Below are the code and all the weights of a small trained network. Each question names an input and a target symbol and asks about switching units off, where a switched-off unit gives its printed mean instead of its output.

import numpy as np


def w(rows, s, z=0):
    codes = np.array(rows[::2]) - 128.0
    scale = np.full(codes.shape[1], s)
    scale[-1] = z or s
    return codes * scale


def f(y):
    return y / 2 * (1 + np.tanh(0.7978845608 * (y + 0.044715 * y**3)))


def softmax(a):
    e = np.exp(a - a.max(-1, keepdims=True))
    return e / e.sum(-1, keepdims=True)


def log_softmax(a):
    a = a - a.max(-1, keepdims=True)
    return a - np.log(np.exp(a).sum(-1, keepdims=True))


def net(x, mask):
    ids = ['ΠΦγδεθμξ'.index(c) for c in x.split()]
    T = len(ids)
    res = E[ids] + P[:T]
    u = 0
    for l in range(2):
        q, k, v = (res @ M[l].T for M in (Q, K, V))
        z = softmax(np.where(np.tri(T) > 0, q @ k.T / 2**0.5, -1e9)) @ v
        res = res + np.where(mask[u], z, O[l][:, -1]) @ O[l][:, :-1]
        u += 1
        y = f(res @ A[l][:, :-1].T + A[l][:, -1])
        res = res + np.where(mask[u : u + 12], y, B[l][:, -1]) @ B[l][:, :-1]
        u += 12
    return log_softmax(res[-1] @ U[:, :-1].T + U[:, -1])


Q, K, V, O, A, B = {}, {}, {}, {}, {}, {}
E = w([
[247,235,121],'Π',
[147,129,129],'Φ',
[123,164,114],'γ',
[168,191,85],'δ',
[142,66,202],'ε',
[68,186,117],'θ',
[102,3,248],'μ',
[69,80,216],'ξ',
],0.0053)
P = w([
[102,103,99],'0',
[99,254,198],'1',
[181,89,151],'2',
[104,100,75],'3',
[100,233,148],'4',
[174,94,133],'5',
[103,95,74],'6',
],0.0091)
Q[0] = w([
[140,73,87],'0.h1',
[8,156,51],'0.h1',
],0.014)
K[0] = w([
[83,80,119],'0.h1',
[2,166,35],'0.h1',
],0.013)
V[0] = w([
[188,247,1],'0.h1',
[133,103,132],'0.h1',
],0.0043)
O[0] = w([
[97,1,226,254],'0.h1',
[130,138,109,100],'0.h1',
],0.0043,0.00098)
A[0] = w([
[173,116,52,90],'0.n1',
[169,129,51,80],'0.n2',
[182,110,40,70],'0.n3',
[70,98,148,112],'0.n4',
[71,101,141,109],'0.n5',
[34,99,82,101],'0.n6',
[175,36,126,50],'0.n7',
[154,82,106,49],'0.n8',
[147,117,126,68],'0.n9',
[76,2,51,2],'0.n10',
[203,152,197,19],'0.n11',
[20,71,147,116],'0.n12',
],0.0098,0.0027)
B[0] = w([
[68,80,137,144],'0.n1',
[74,104,128,112],'0.n2',
[57,62,150,143],'0.n3',
[199,146,128,74],'0.n4',
[196,148,121,67],'0.n5',
[219,245,5,124],'0.n6',
[123,92,235,119],'0.n7',
[137,65,168,11],'0.n8',
[120,73,129,2],'0.n9',
[227,41,49,173],'0.n10',
[74,110,103,135],'0.n11',
[227,220,101,135],'0.n12',
],0.015,0.00054)
Q[1] = w([
[194,230,211],'1.h1',
[213,2,179],'1.h1',
],0.0066)
K[1] = w([
[182,63,115],'1.h1',
[195,201,254],'1.h1',
],0.0087)
V[1] = w([
[171,51,105],'1.h1',
[254,133,216],'1.h1',
],0.019)
O[1] = w([
[31,126,127,3],'1.h1',
[5,92,22,144],'1.h1',
],0.016,0.0033)
A[1] = w([
[92,202,108,90],'1.n1',
[44,163,222,36],'1.n2',
[74,91,117,2],'1.n3',
[108,138,141,127],'1.n4',
[135,171,164,34],'1.n5',
[153,103,200,124],'1.n6',
[66,103,138,216],'1.n7',
[66,99,155,135],'1.n8',
[72,97,248,146],'1.n9',
[122,229,114,176],'1.n10',
[119,115,140,110],'1.n11',
[154,196,93,3],'1.n12',
],0.017,0.0073)
B[1] = w([
[64,89,133,189],'1.n1',
[30,184,61,178],'1.n2',
[114,229,245,172],'1.n3',
[134,144,108,129],'1.n4',
[126,108,6,173],'1.n5',
[121,238,67,246],'1.n6',
[173,69,13,204],'1.n7',
[182,134,119,164],'1.n8',
[18,34,214,198],'1.n9',
[245,90,225,255],'1.n10',
[116,102,125,117],'1.n11',
[4,121,157,153],'1.n12',
],0.021,0.0078)
U = w([
[5,241,174,232],'Π',
[212,32,77,166],'Φ',
[192,85,187,42],'γ',
[217,217,129,159],'δ',
[154,68,40,107],'ε',
[101,99,224,82],'θ',
[75,169,24,2],'μ',
[3,37,130,156],'ξ',
],0.0043,0.0032)

Each question gives the input, a string of symbols that net reads in full, and the target symbol t.
The units are the heads (2 rows each of Q, K, V and O) and the neurons (one row each of A and B). Each row of codes is followed by its name. A weight is (code - 128) times the scale printed after its matrix; where a second scale follows, it is the last column's (O, A, B and U).
mask holds one flag per unit, layer by layer, with each layer's heads first. A switched-off unit (its flag False) gives its mean, the last column of its rows in O or B, instead of its output. The means were averaged over made-up inputs and are rounded, as every weight is.
A unit's drop is (log p(t) with every unit on - log p(t) with that unit switched off) / (log p(t) with every unit on - log p(t) with every unit switched off).
The circuit of an input: a set's keep is (log p(t) with only the set's units on - log p(t) with every unit switched off) / (log p(t) with every unit on - log p(t) with every unit switched off). Starting from the 12 units with the biggest drops (on a tie, the unit counted first), units are removed one at a time, each time the one whose removal leaves the highest keep (on an exact tie, the one counted first), for as long as the keep stays at least 0.8.
units of the circuit, in order: the units of the circuit, biggest drop first
top k neurons: the k neurons with the biggest drops, biggest first
k most important neurons of layer l: the k neurons of layer l with the biggest drops, biggest first
input Φ δ δ δ Φ γ, target Π: top 2 neurons -> 1.n10, 1.n7
input δ δ Φ, target Π: units of the circuit, in order -> 1.n10, 1.n7
input θ Φ Π μ γ, target μ: 3 most important neurons of layer 1 -> 1.n7, 1.n3, 1.n2
input Π ξ μ δ γ, target Π: units of the circuit, in order -> 1.h1, 0.n10, 1.n2
input ξ γ δ Φ Π, target ξ: top neuron -> 0.n10
input δ δ ε, target ξ: units of the circuit, in order -> 0.n7, 1.n9
input γ μ ξ, target ε: 3 most important neurons of layer 1 -> 1.n10, 1.n7, 1.n9
input ξ Φ Φ Π, target Π: units of the circuit, in order -> 1.n10, 1.n7
input Π Φ Π ε δ, target ε: units of the circuit, in order -> 1.n7, 1.h1, 0.n10
input δ Φ θ θ δ, target γ: 3 most important neurons of layer 1 -> 1.n10, 1.n6, 1.n7
input δ δ δ γ Φ, target θ: units of the circuit, in order -> 0.n10, 1.h1, 1.n9
input Φ γ Φ Π δ δ μ, target μ: top 4 neurons -> 1.n7, 1.n3, 0.n12, 0.n10
input Φ μ Φ Π μ, target δ: 2 most important neurons of layer 1 -> 1.n10, 1.n6
input ξ μ Φ γ, target γ: 2 most important neurons of layer 0 -> 0.n6, 0.n7
input Φ δ δ γ ξ, target θ: top 3 neurons -> 1.n10, 0.n12, 0.n10
input δ θ Φ γ ξ, target θ: units of the circuit, in order -> 1.n10, 0.n12, 1.n7, 1.n6
input θ θ δ ε γ, target ε: top 2 neurons -> 1.n7, 0.n10
input γ δ δ μ ε γ, target Φ: top 3 neurons -> 1.n7, 1.n6, 1.n2
input δ δ δ δ, target δ: units of the circuit, in order -> 1.n9, 1.n1
input δ δ Φ Π Φ, target δ: most important neuron of layer 1 -> 1.n10
input ξ γ Φ θ, target θ: top 3 neurons -> 1.n10, 1.n12, 0.n6
input μ μ δ δ δ, target Π: top 2 neurons -> 1.n9, 1.n6
input θ δ ε γ Φ ε, target ξ: 2 most important neurons of layer 1 -> 1.n10, 1.n9
input δ δ θ δ δ δ, target Π: units of the circuit, in order -> 1.n10, 1.n7
input Φ γ δ δ Φ, target Π: units of the circuit, in order -> 1.h1, 0.n10, 1.n2
input δ δ Φ Φ δ, target ξ: top 3 neurons -> 0.n10, 1.n2, 1.n1
input δ δ γ Φ μ, target ξ: units of the circuit, in order -> 0.n10, 1.n9
input Π δ θ Φ γ, target ξ: 3 most important neurons of layer 1 -> 1.n2, 1.n1, 1.n6
input δ Φ δ Φ ε Π μ, target μ: top 2 neurons -> 1.n7, 0.n12
